The rows lie along a hidden order. The number after each row says roughly how far along it the row is, from 0 to 30. A new part has a new order.
[-30  16  -1  19  -8 100 -37  37  11 -42 -31 -54  19 -56  -4 -28 -23 -19
  75  23  18  34  43 -62  29 -15   7  26   4   8 -17   0  45 -39  -1  40
 -40 -15  -7  -1  -1 -14  25  61  36  79  10 -10  23  -6  35 -18  10 -18
  20 -14  -3 -28  13  43 -27  -8   8 -20]  3
[-30  -6   6 -11  -4 -15 -12   6  14 -12   4  -6   3  17   3   7   9  -5
  25   4  -2 -15   3  10   0  -3  13   4 -11   1   2   6 -16   5  -9  -5
 -11  -6  -2   2   4  -2 -21  -9  -2  -7 -11  32  -8 -19  -8  25   8  11
 -10   2   3   4   9  25  -5   4   9   7]  10
[-38 -13   3   3   8   1  -4 -12  10 -24 -20  13   9 -23  -1  48   8   1
  65   2  -3   8  20  17  -9   0  38  27 -15   6  45   2 -55 -46 -35  -8
  10  19  15   1  14   3  -5  36   1   3   2 -17  51  32  -3  10 -15 -26
  -5   8   7 -17  24   9   2  -6   8 -33]  0
[-28   3  -1   6   3  33  -9  13   9  -5  10 -11   5   6   0  13  16  -5
  22   7  -6 -15   7  -9 -12  -7   6   4 -11   1  12   0   7   5  -2  -8
  -2  -1   2   7  -3  20   1   4   9   9  -8   2 -11 -15  -6   9  -1   1
  -5   9   6 -15   8  21  -3  -7   1  -2]  5
[-21  -6  -3  21  11  39  -6   3 -47 -32   6 -20   3  27  15  40  -4 -13
 -28   4  -9 -34 -21 -35  -5  24  10  17   7 -16  25   7  -7   5 -23  17
  26   5  33   1  -1  18 -12 -17   0 -22  36  32  -6 -82  -3  12  -8 -58
 -15   0 -13 -20 -16  30 -15 -30 -46 -15]  13
[-38 -26   5   6 -11  84  -1  17  42  29 -11  10 -29 -43 -17 -54 -36  23
  86   3 -35 -36 -26  -9   8 -70 -18 -19 -24  -6  -4  -1  51  -1  29  -9
   9   1 -29   2  16  -9  -4 -16  64 -65   3  39   6  28 -43  11  -6 -38
 -11 -29  28 -11   4  33   4  -2   7 -46]  17
[-22 -11   2   6  -1  25   4   9  23   5  10  -8  -4 -10 -14 -22  -7  14
   5   4 -13 -13   8   0  -3   0 -10  -1  -3  -6 -17 -10  29   2  -9  -8
  10  11 -13  -3   3 -12   2  28  20  -6 -18   8  12  -1 -17   6  -7 -10
  10   3  12  13 -14 -14  -3  -1 -10  -6]  3
[-27  38  30   2  -4 -40   9  20  -4 -32  36 -27  12  12   1  33  31  17
  63  19 -21 -10  20 -10   8  19 -36  29  -7  13  59  51 -24  24  -9   1
 -10  13  45  -3   5 -35  -8  69  -6 -38  50  15  19  -5  14  -6 -27  -6
  34  -3  36  18  26   1 -10 -22  12 -12]  30

Part 2:
[ 16   8   3  56  -3  -8 -28 -24 -19  25 -26 -22 -16  22 -21  -6]  14
[ 13 -14  25  27 -22 -24  19 -27  -4   2  -5 -18  -1   3   8  19]  3
[ 43 -25  32  46 -32 -26  -8 -49 -18  29   9 -34  15   6  11  10]  3
[-15 -16  12   1 -20   3  -4 -35  -4  10  14   1  -9  -4  15  -5]  7
[ 21  -1  -7  12   9  20 -22 -16  -5  20  17   6  -7   6   3 -10]  17
[ 25   2   9  -1  -8 -39  20  -8  -7   0  12 -21  11  -8  23  31]  28
[ 40  -8  19  17 -23  22 -79 -67 -12  31  54 -14  -5  -1   3 -39]  12
[-68 -16  -3 -38 -13  13  -4 -38   5 -10  42  16  -6 -19  25 -16]  13
[ 49 -10   8  73   3 -34  33   6 -25  20 -46 -38   7  22 -11  35]  17
[ 23  -5  15  85 -10 -30   0 -20 -34  21 -29 -37   6  31 -20  15]  6
[ -3 -26   4  26  -7  -5   8 -32 -14  26 -16  -5 -16  -4   6 -15]  6
[ 11  -7  29  24 -11  -2   4 -25 -12   1 -34 -19 -15  18 -19  -8]  0
[ 44 -11  12   3  -7 -12  16  -6  -6  12  28 -15  25  -8  15  23]  22
[ 20   3  -6  30   2  -7   9  -9 -18  18   3 -21   4  12   4  13]  30
[ 43  -9  12  -3  -8 -14 -10  -3  -3  10  31 -18  12 -16  15  11]  29
[ 75   6  16  12 -11 -31  -2  -4 -10   5  14 -33  20  -5  10  32]  29
[ 39 -34  37  24 -18 -20 -25 -36  -3  24  53   9  17 -24  20  -6]  7
[ 62  -8  29  10 -20   9 -37 -39  -3  14  -3 -17 -10   1  -7 -15]  0
[ 19  -8  23  28 -28 -18 -17 -35  -9  16  35 -15   6  -3  14  12]  19
[ -1 -21  17  28 -17 -16  14 -24   1   7  16  -7  17  -9  23  11]  8
[-26  -6  -5  21   4  -6  29   6  -9   6  -2  -7  -6  14   6   9]  19
[ 21 -11   6  34 -15   5 -35 -46 -17  39  28 -16  -4  10   1 -14]  12
[ 28  -3  45   2 -33 -14 -29 -42  -3   1  21 -18  -1  -9   1  -9]  12
[ 48  13 -13  25  14   8  -7   1  -6  20  21  -8  16  15   6   0]  27
[ 57 -24  -7  18  16  -2  50  11  -8  29  -9  -8  32  -7  20  19]  18
[  0 -13 -11  24   1  15 -60 -32 -12  35   7   0 -21   7   1 -22]  8
[ 32  -9  19  37 -25 -17 -51 -50 -18  27  61 -18   6  -4  21   3]  23
[ 72  -8  25  20 -14  13 -51 -45 -10  26  30 -18   0   2  -2 -27]  11
[ 21   5   4  47  -7 -11 -17 -23 -22  22   5 -20 -17  20 -12   4]  18
[-12 -13   0  40   0  25 -38 -29 -15  25   1   0  -6  15 -19 -24]  1
[ 53   0 -14  28   3   2   1 -19 -18  31  25 -15  -1   3  13   4]  26
[ 37  10   4  18  -8  -2 -14 -17 -13  13  21 -14   1  10   7   2]  27
[  4 -11 -11  16   7  12  20   3  -5  19   0  -8  12   8   4   1]  14
[ 33  -1  -3  58   3  -4 -15 -13 -19  28 -10 -25  -5  19 -11   5]  20
[ 53 -18  -2  39   3 -12 -17 -25 -21  53  55 -25  29   4  27   4]  28
[  9 -10  -9  55  -2 -29  34   4 -21  20  17 -26  21  14  13  30]  30
